Here is a tiny trained network, its code and every weight. The questions are about switching its units off for an input and a class, where a switched-off unit gives its printed mean instead of its output.

import numpy as np


def w(rows, s, z=0):
    codes = np.array(rows[::2]) - 128.0
    scale = np.full(codes.shape[1], s)
    scale[-1] = z or s
    return codes * scale


def f(y):
    return np.maximum(y, 0)


def log_softmax(a):
    a = a - a.max(-1, keepdims=True)
    return a - np.log(np.exp(a).sum(-1, keepdims=True))


def net(x, mask):
    res = np.array(x, float).reshape(1, 8) / 4 @ E
    y = f(res @ A[0][:, :-1].T + A[0][:, -1])
    res = res + np.where(mask, y, B[0][:, -1]) @ B[0][:, :-1]
    return log_softmax(res[-1] @ U[:, :-1].T + U[:, -1])


A, B = {}, {}
E = w([
[135,193,145,109,160,46,197],'x0',
[102,117,147,143,115,101,113],'x1',
[139,135,120,122,133,142,135],'x2',
[121,118,133,129,121,116,122],'x3',
[99,102,121,180,226,155,157],'x4',
[3,117,158,46,91,190,197],'x5',
[37,196,16,88,169,100,55],'x6',
[117,113,40,221,46,113,197],'x7',
],0.0066)
A[0] = w([
[120,109,90,166,70,126,163,77],'N0',
[140,193,150,106,140,82,197,117],'N1',
[121,115,192,87,149,117,71,59],'N2',
[113,51,107,133,128,166,91,238],'N3',
[122,125,195,89,143,118,95,96],'N4',
[116,79,142,150,116,210,78,130],'N5',
[209,61,254,149,72,164,201,107],'N6',
[104,130,82,161,94,122,195,101],'N7',
[156,168,97,112,156,159,171,224],'N8',
[113,106,78,150,87,145,136,105],'N9',
[98,115,135,145,168,85,153,251],'N10',
[116,125,92,166,85,109,152,57],'N11',
[117,169,146,126,118,76,141,190],'N12',
[149,141,134,125,160,58,191,165],'N13',
[123,134,84,171,69,102,150,75],'N14',
[101,133,101,180,85,113,159,62],'N15',
[76,123,156,76,108,183,203,88],'N16',
[110,94,77,131,150,146,111,204],'N17',
[155,174,139,78,18,92,89,154],'N18',
[114,124,94,180,84,120,145,87],'N19',
[57,156,172,77,78,183,184,67],'N20',
[216,144,105,161,134,83,93,71],'N21',
[135,89,110,116,105,153,99,206],'N22',
[146,93,93,144,122,170,72,110],'N23',
[202,170,133,179,148,103,76,73],'N24',
[117,140,186,115,154,119,68,91],'N25',
[137,164,134,126,193,108,163,196],'N26',
[132,130,160,91,164,139,105,48],'N27',
[70,120,102,86,138,137,151,127],'N28',
[80,182,42,87,118,117,67,130],'N29',
[129,139,172,91,136,120,95,64],'N30',
[133,96,118,131,92,214,64,93],'N31',
[76,109,147,88,93,155,170,82],'N32',
[151,123,151,81,152,130,103,55],'N33',
[118,103,123,143,127,143,104,253],'N34',
],0.0086,0.0054)
B[0] = w([
[164,123,84,74,187,156,169,166],'N0',
[135,104,140,68,97,63,111,180],'N1',
[164,101,68,71,168,166,203,162],'N2',
[178,145,175,116,59,95,165,211],'N3',
[140,118,79,78,154,186,178,167],'N4',
[152,151,146,77,91,58,150,182],'N5',
[31,255,48,189,196,47,130,255],'N6',
[167,99,118,61,156,159,146,173],'N7',
[142,132,183,147,55,167,134,194],'N8',
[163,131,128,69,175,121,164,162],'N9',
[162,125,207,151,62,171,150,213],'N10',
[174,97,81,53,213,149,174,154],'N11',
[168,107,181,111,61,117,137,184],'N12',
[153,122,161,100,86,85,112,193],'N13',
[155,94,102,80,193,172,176,168],'N14',
[157,113,84,80,164,144,162,157],'N15',
[83,71,89,173,120,126,35,191],'N16',
[148,174,174,146,97,120,144,188],'N17',
[84,126,233,245,119,248,187,200],'N18',
[163,96,99,76,167,153,174,164],'N19',
[98,59,87,159,133,127,31,191],'N20',
[97,54,82,151,147,139,25,187],'N21',
[169,136,181,138,86,102,140,186],'N22',
[133,120,147,106,92,67,97,166],'N23',
[84,48,58,172,133,144,47,185],'N24',
[169,122,77,85,172,184,186,164],'N25',
[168,104,178,127,68,140,124,197],'N26',
[182,103,74,66,172,162,193,147],'N27',
[96,122,119,170,129,115,60,170],'N28',
[57,207,133,172,187,87,145,215],'N29',
[171,111,92,59,195,166,193,149],'N30',
[135,137,140,55,131,38,137,171],'N31',
[95,79,77,163,111,98,63,171],'N32',
[157,102,71,65,189,160,167,146],'N33',
[171,151,196,148,72,175,174,208],'N34',
],0.0063,0.0084)
U = w([
[150,98,70,72,203,166,174,33],'0',
[106,47,72,164,132,119,31,56],'1',
[81,247,89,164,191,70,137,62],'2',
[134,132,146,140,100,146,137,248],'3',
[139,138,145,143,101,140,134,216],'4',
[134,131,151,145,101,150,133,197],'5',
[126,126,176,173,115,182,148,135],'6',
[148,124,150,83,71,61,128,2],'7',
],0.014,0.0058)

Each question gives the input, the list of numbers given to net, and the class t.
The units are the neurons (one row each of A and B). Each row of codes is followed by its name. A weight is (code - 128) times the scale printed after its matrix; where a second scale follows, it is the last column's (A, B and U).
mask holds one flag per neuron, in row order. A switched-off neuron (its flag False) gives its mean, the last column of its row in B, instead of its output. The means were averaged over made-up inputs and are rounded, as every weight is.
A unit's drop is (log p(t) with every unit on - log p(t) with that unit switched off) / (log p(t) with every unit on - log p(t) with every unit switched off).
The circuit of an input: a set's keep is (log p(t) with only the set's units on - log p(t) with every unit switched off) / (log p(t) with every unit on - log p(t) with every unit switched off). Starting from the 12 units with the biggest drops (on a tie, the unit counted first), units are removed one at a time, each time the one whose removal leaves the highest keep (on an exact tie, the one counted first), for as long as the keep stays at least 0.8.
circuit, biggest first: the units of the circuit, biggest drop first
k most important neurons: the k neurons with the biggest drops, biggest first
drop of u: that unit's drop, to one decimal
input [-3,-2,4,-2,1,-8,0,-6], class 1: 2 most important neurons	(N24, N21)
input [4,4,-3,-6,-2,-7,5,6], class 1: circuit, biggest first	(N21)
input [0,8,5,5,8,-3,6,-3], class 3: circuit, biggest first	(N6, N10)
input [-7,-5,-2,-2,2,7,-6,2], class 1: 3 most important neurons	(N16, N20, N32)
input [7,-7,1,-5,1,8,-3,-7], class 1: circuit, biggest first	(N16, N20)
input [7,8,-7,-1,-3,8,5,3], class 1: circuit, biggest first	(N20, N16)
input [8,-3,-5,0,1,4,-4,4], class 7: 3 most important neurons	(N1, N18, N13)
input [-3,0,4,1,3,7,-6,-6], class 1: circuit, biggest first	(N16, N20)
input [-7,-2,7,3,-6,7,-5,-3], class 1: circuit, biggest first	(N20, N16)
input [-8,5,-2,-3,3,7,5,4], class 7: circuit, biggest first	(N3, N5, N31)
input [6,-7,-2,4,0,-6,6,-4], class 3: 2 most important neurons	(N6, N26)
input [-7,6,-2,2,1,6,-3,6], class 7: circuit, biggest first	(N5, N31, N18)
input [-8,-6,5,0,-3,-4,-4,-7], class 7: 4 most important neurons	(N5, N31, N23, N3)
input [-7,1,1,-1,-5,5,7,0], class 2: 2 most important neurons	(N29, N10)
input [7,-3,5,5,-8,-7,0,2], class 6: circuit, biggest first	(N18)
input [1,-1,-7,-1,6,7,-1,-3], class 1: 2 most important neurons	(N16, N20)
input [7,-3,7,-2,0,6,8,8], class 0: 2 most important neurons	(N6, N7)
input [8,-8,8,-2,7,4,4,7], class 3: 3 most important neurons	(N8, N10, N26)
input [-4,3,2,1,-1,-3,7,7], class 0: 2 most important neurons	(N6, N14)
input [-4,-1,-2,1,5,1,-6,-5], class 2: most important neuron	(N6)
input [1,-6,-1,-6,-7,-2,2,-2], class 6: 2 most important neurons	(N18, N6)
input [-4,2,5,8,3,6,8,-4], class 2: drop of N29	2.5
input [-8,-4,5,0,3,-1,-5,6], class 7: drop of N5	0.2
input [5,8,-5,3,-3,-4,-8,-7], class 2: drop of N6	1.5
input [3,0,-5,8,1,8,-8,-6], class 1: drop of N20	0.4
